In the rows, zero is written as 128.
Each row of numbers stands for one element and depends on some of the facts below. Use the named rows to name the rest.

Some rows with their names:
q794: [150 154 145 131 104 122 100 160 161 188 129 193 150 151 143 139 172 116
 113 126 135 122 101 156  81 151 105]
q788: [ 80 120 111 105 135 111 149 128 151 140 122 176 108 132  91 113 111  71
 111 165 117 143 170 161 119 205 164]
q325: [ 54  73  75  95 144 135 124 174 132 110 113 145 115 114  62  91 119  98
 124 140  88 147 154 171 129 185 144]
q397: [147 126 149 143 101 106 127  94 112 119  95 149 101 148 138 153 119 110
 130 138 118 144 146 128 127 113 130]
q912: [114  77 113 150  69 183 119 137 128 104 118 104  95 110 121 114 163 170
 140  85  43 169 144 133 121 148 131]
q222: [118 176 147 119 111  98 105 120 145 165 156 142 158 119 135  85  96 129
 120 130 200 110 105  89 120 138 130]
q268: [218 140 130 149 133 159  95  93 135 129 186 118 115 110 176  96 129 195
 124 139  97  97 153 103 110 148 164]
q876: [149 120 109 119 140 117  72 183 146 147 142 132 171 118 124  86 130 150
 128 117 118 100  78 151 119 119  96]
q501: [169 132 156 150  91 106 120  90 110 102  88 152  95 147 137 168 120 109
 133 140 125 142 153 129 129 113 130]
q756: [129 113 101 111 167 153 139 159 122 121 121  89 144 110 144  94 127 160
 137 120 108  84  74 135 136 138 118]
q915: [185 130  94 125 143  96  35 192 145 156 151 150 183 113 120  72 130 158
 122 112 132  88  71 154 109 102  98]
q637: [147  68 129 154  66 115 129 150 114 104  76 123 105 124  92 121 118 131
 150 106  86 143 120 130 151 113 127]
q886: [170 153 144 129 145  95 108  99 109 107 127 126 123 144 162 141 101 125
 125 150 150 126 128 123 135 108 132]
q245: [ 64 153 142 148  80 145 162  91 138 165 170  88 123 119 115 144 113 108
 127 118 157 145 117  65 122 162 124]
q737: [197 149 101 165 168 140 162  92 123 168 240  56 145 112 122 192 112 116
 115 145 152  89 137  91 123 109 120]
q446: [ 96  91  86 155 132 165 184 164 121 142 170  66 145 121  91 188 166 107
 132 101  93 137 127 148 133 109  89]
q440: [185  72 119 147 110 100 151 165 109 114  55 138 121 128  93 132 101 127
 152 124 113 115  98 147 160 103 125]

Some facts about the elements:
(q993, κ, q797); (q955, κ, q604); (q404, κ, q737); (q853, κ, q297)
(q252, κ, q459); (q252, κ, q513); (q252, κ, q824); (q851, κ, q513)
(q233, κ, q524); (q203, κ, q459); (q203, κ, q537); (q218, κ, q541)
(q325, κ, q297); (q245, κ, q836); (q433, κ, q558); (q296, κ, q193)
(q537, κ, q459); (q501, κ, q537); (q397, κ, q820); (q271, κ, q59)
(q687, κ, q537); (q634, κ, q20); (q529, κ, q604); (q692, κ, q227)
(q692, κ, q886); (q272, κ, q756); (q719, κ, q440); (q253, κ, q193)
(q253, κ, q858); (q253, κ, q604); (q253, κ, q537); (q523, κ, q59)
(q684, κ, q59); (q684, κ, q20); (q446, κ, q797); (q51, κ, q255)
(q51, κ, q466); (q603, κ, q297); (q168, κ, q255); (q637, κ, q253)
(q637, κ, q687); (q794, κ, q524); (q812, κ, q737); (q812, κ, q973)
(q280, κ, q836); (q280, κ, q737); (q280, κ, q955); (q984, κ, q445)
(q984, κ, q629); (q33, κ, q297); (q733, κ, q390); (q439, κ, q787)
(q627, κ, q609); (q627, κ, q604); (q788, κ, q297); (q347, κ, q523)
(q472, κ, q59); (q896, κ, q513); (q389, κ, q915); (q508, κ, q558)
(q508, κ, q255); (q509, κ, q792); (q464, κ, q792); (q464, κ, q407)
(q797, κ, q404); (q185, κ, q255); (q185, κ, q297); (q513, κ, q459)
(q443, κ, q240); (q149, κ, q200); (q149, κ, q634); (q149, κ, q227)
(q384, κ, q802); (q384, κ, q20); (q384, κ, q222); (q105, κ, q836)
(q170, κ, q297); (q440, κ, q687); (q440, κ, q685); (q604, κ, q537)
(q912, κ, q268); (q912, κ, q296); (q912, κ, q955); (q892, κ, q876)
(q892, κ, q317); (q524, κ, q915); (q678, κ, q965); (q101, κ, q836)
(q101, κ, q20); (q101, κ, q858); (q480, κ, q268); (q715, κ, q317)
(q715, κ, q802); (q715, κ, q915); (q606, κ, q687); (q606, κ, q559)
(q255, κ, q459); (q820, κ, q537); (q227, κ, q459); (q227, κ, q537)
(q993, Θ, 360); (q955, Θ, 594); (q404, Θ, 594); (q853, Θ, 360)
(q252, Θ, 594); (q59, Θ, 360); (q490, Θ, 360); (q851, Θ, 360)
(q233, Θ, 360); (q685, Θ, 360); (q876, Θ, 594); (q203, Θ, 360)
(q218, Θ, 594); (q325, Θ, 594); (q245, Θ, 360); (q433, Θ, 360)
(q296, Θ, 594); (q558, Θ, 594); (q537, Θ, 360); (q297, Θ, 360)
(q501, Θ, 360); (q397, Θ, 360); (q271, Θ, 594); (q687, Θ, 360)
(q915, Θ, 594); (q193, Θ, 594); (q634, Θ, 360); (q20, Θ, 594)
(q529, Θ, 594); (q692, Θ, 594); (q272, Θ, 360); (q719, Θ, 360)
(q253, Θ, 360); (q737, Θ, 360); (q609, Θ, 360); (q523, Θ, 594)
(q684, Θ, 360); (q973, Θ, 594); (q446, Θ, 594); (q268, Θ, 360)
(q629, Θ, 594); (q51, Θ, 594); (q603, Θ, 360); (q168, Θ, 360)
(q637, Θ, 594); (q794, Θ, 360); (q802, Θ, 360); (q812, Θ, 360)
(q280, Θ, 360); (q559, Θ, 360); (q541, Θ, 360); (q984, Θ, 360)
(q33, Θ, 360); (q222, Θ, 360); (q733, Θ, 360); (q390, Θ, 360)
(q439, Θ, 360); (q627, Θ, 594); (q788, Θ, 360); (q347, Θ, 360)
(q472, Θ, 360); (q896, Θ, 360); (q389, Θ, 594); (q508, Θ, 360)
(q509, Θ, 360); (q459, Θ, 360); (q464, Θ, 594); (q824, Θ, 594)
(q797, Θ, 360); (q185, Θ, 594); (q792, Θ, 594); (q200, Θ, 594)
(q513, Θ, 360); (q443, Θ, 360); (q149, Θ, 360); (q384, Θ, 360)
(q105, Θ, 360); (q170, Θ, 594); (q440, Θ, 594); (q771, Θ, 594)
(q466, Θ, 360); (q604, Θ, 594); (q912, Θ, 594); (q892, Θ, 360)
(q317, Θ, 360); (q524, Θ, 360); (q445, Θ, 360); (q678, Θ, 594)
(q240, Θ, 594); (q101, Θ, 360); (q407, Θ, 360); (q886, Θ, 360)
(q858, Θ, 360); (q836, Θ, 594); (q480, Θ, 594); (q756, Θ, 594)
(q787, Θ, 594); (q715, Θ, 360); (q965, Θ, 360); (q606, Θ, 360)
(q255, Θ, 594); (q820, Θ, 360); (q227, Θ, 594)

Name these rows:
No name comes twice in this set of rows, the named rows included.
[ 94 160 155 131  61 111 101 160 169 202 111 189 154 144 128 126 181 104
 111 114 154 146  98 142  80 150  94] | q715
[119 142 153 124  84 118 110 143 164 187 121 178 148 148 135 131 172 117
 116 122 136 132  97 138  86 154 105] | q892
[107 144 142 118 128 109 115  87 103  86 102 143 102 150 150 158 140  89
 118 146 128 164 163 146 118 119 117] | q168
[189 133 145 149 114  93 108  96 109 102 103 139 105 145 141 163 108 120
 131 145 130 133 150 120 133 104 138] | q820
[244 128 142 156 125  81 120  99 105 125  91 149 109 135 132 144  68 121
 138 161 144 103 130 117 146 101 149] | q687
[ 85 146 143 109 137 130 134  90 112  99 122 133 109 147 169 149 163 106
 122 141 126 149 148 154 109 134 107] | q433
[247 148 141 151 143  75  72  85  94  88 130 138 112 133 150 128  66 130
 130 163 146 108 156 108 142  89 148] | q537
[195 160 140 129 121  97  74 156 162 197 145 180 165 140 143 119 147 127
 110 137 147 102 101 151  83 139 105] | q524
[172 184 141 122 118  90  74 141 147 179 171 156 172 116 144  78  99 130
 114 134 190  90  92 104 104 136 120] | q802
[111 115 117 125  96 120  73 204 151 167 122 158 164 129 106 102 166 127
 124  98 113 129  84 177 101 121  81] | q389
[168  89  98 159 107 144  86 125 107  98 151  83 112 107 111 130 112 160
 142 110  82 136 141 115 143 106 131] | q955
[122 121  95 101 194 133  73 137  85  55 141  89 134 115 155 105 130 146
 129 128 107 110 124 155 142  98 109] | q558

The same elements again, as new rows of numbers:
Some rows with their names:
q876: [137 148 144 114 169 129 142  94 107 139 127 135 112 166  98 129 110 138
  96 128 126 134 116 126 147 138 163 122 126 135 104 120 139 105 121 121]
q268: [137 109 157 124 100 127 150 145 120 127 124 151 140 129 193 116 103 128
  70 121 129 148 130 139 128 111 121 121  67 122 146 154  91 129 102 162]
q445: [103 144  93 111 139 107  88 116 107 121 133 126 135 161 134 129 130 131
 190 137 131 133 138 160 116 116 159 129  36 123 107 102  99 113  90 175]
q325: [ 76 112  94 120  93 127 123  93 119 140 113 134 124 126 108 138 142 119
 102 125 124 134 106 127 138 122 136 120 196 148 107 119 144 175 188 127]
q271: [ 94 150 104 136 149 152 144 123 110 147 123 110 100 145  82 127 135 122
 130 133 139 128  86  95 123 137 107 124 122 123 137 151 149 133  65 113]
q687: [154 122 180 136 112 117 115 148 181 112 118 150 134 112 140 156 126 131
 120 133 129 103 143 149 123 129 105 132 123 119 107 160 151 108  97 108]
q606: [149 122 144 146  88 120 159 144 182 103 127 142 136  86 122 150 152 131
 163 138 129 105 135 136 131 140 114 134 126 120 118 150 131 112 113 109]
q886: [133 130 138 125 123 119  62 142 139 130 128 122 141 131 141 131 125 122
 134 131 126 116 132 137 113 126 118 134 165 130 130 114 142 109 141 131]
q203: [157 125 119 144  87 134 107 149 163 119 153 117 142  83 154 139 148 123
 121 126 125 123 148 115 122 122 110 132 167 132 138 118 159 124 150 118]
q629: [ 92 153  67 105 177 123  72  87  77 126 144 126 122 176  97 144 115 138
 146 136 143 138 143 133 124 119 174 118  51 128  70  93 122 125  90 166]
q529: [141 117 109 139 118 150 139 121 121 118 148 137 136 116 134 142 114 132
  53 123 141 129 143 104 146 130 130 113 139 131 110 130 139 134 125 128]
q347: [105 142 125 143 103 133 161 148 138 140 113 115 110 123 125 115 148 115
 176 133 127 127  85 119 106 130  94 135  94 120 167 160 116 124  74 122]
q802: [142 140 179 120 174 114 132 132 128 136 106 134 125 167 123 111 108 130
 154 131 120 116  93 160 137 133 150 138 123 131 155 135 131  88 108 124]
q272: [124 132 111 130 100 117 156 126 135 128 131 128 127 111 135 125 148 124
 177 135 124 139 126 131 118 134 129 133  95 123 136 124  97 122 125 145]
q541: [122 130 133 119 112 110 131 123 128 132 120 131 126 138 140 126 129 126
 153 128 125 139 127 144 115 130 129 133  88 122 130 131 105 118 114 146]
q733: [125 129 110 129  96 120 158 124 134 127 131 128 128 114 130 124 147 126
 173 134 126 140 127 129 120 131 132 133  99 123 138 121 101 125 121 142]
q787: [108 142 107 113 153 128 114  94 102 138 133 133 116 156 108 140 116 134
 103 129 135 142 134 118 127 131 141 120 104 126  97 119 131 131 111 136]

Name these rows:
No name comes twice in this set of rows, the named rows included.
[145 108 150 131 102 125 131 144 136 123 124 144 138 121 178 128 113 127
  88 123 127 130 131 137 123 121 115 125 106 125 141 144 114 121 112 146] | q609
[ 97 149 168 124 148 126 106 157 126 153  90 127 106 167 137 117 117 117
 150 130 129 120  76 142 100 119  88 136  86 117 160 184 131 114  44 121] | q59
[146 129 119 143 139 145 142 126 148 108 145 139 135 103 102 158 128 135
  85 131 142 109 144 111 148 138 121 117 142 126  95 139 155 124 110 108] | q637
[133 138 113 143 131 131  86 146 141 121 136 100 148 112 117 127 142 117
 180 136 129 101 120 133 125 135 120 138 179 134 152 106 141 111 140 125] | q149
[133 110 130 130 142 145 138 123  96 116 133 144 133 141 149 124  93 134
  37 118 144 134 146 111 146 119 122 109 101 129 115 140 124 143 116 134] | q955
[133 121 142 125 155 142 110 127 111 125 130 149 133 150 148 143  91 135
  24 120 141 126 144 118 142 118 128 112 102 126 102 149 140 130  99 138] | q193
[127 127 132 126 111 118 141 130 135 130 126 130 129 127 140 123 136 126
 155 130 124 136 124 136 122 129 125 133 108 124 141 129 107 124 121 138] | q490
[133  94 184 122 151 107 132 143 114 112  96 139 122 164 154  86 101 124
 117 124 127 133 132 148 120 123  97 129  87 122 145 143  97 141 141 120] | q737
[128 126  99 133 115 150 175 109 100 126 150 138 129 120 139 131 117 134
  54 122 140 149 135  96 145 125 137 110  96 129 118 130 112 146 118 152] | q480
[148 122 129 141  91 125 128 140 159 117 139 128 141  98 147 137 141 123
 128 130 129 117 139 126 124 133 111 130 149 127 133 128 131 117 132 127] | q397
[112 144  98 126 179 143 156 112 105 152 149 103 149 107  94 158 128 133
 150 135 133 135 164 116 134 165 159 136 198 117 136 105  72 138 168 138] | q464
[150 124 120 128 146 142 153 166 132 129 141 108 127  91 153 119 151 138
 194 117 110 141 160 129 116 101 152 135  86 121 139 132 129 154 138 124] | q433
[105 148 136 109 200 133 112 110  98 162 132 115 142 140 108 159 101 136
 121 130 130 136 164 135 125 155 157 135 183 115 124 116  82 131 155 142] | q792
[137 136  86 128 146 157 121 131 116 134 157 107 118 100 121 135 144 143
 138 115 119 144 161  96 132 106 157 121 140 133 103 114 171 169 162 112] | q51

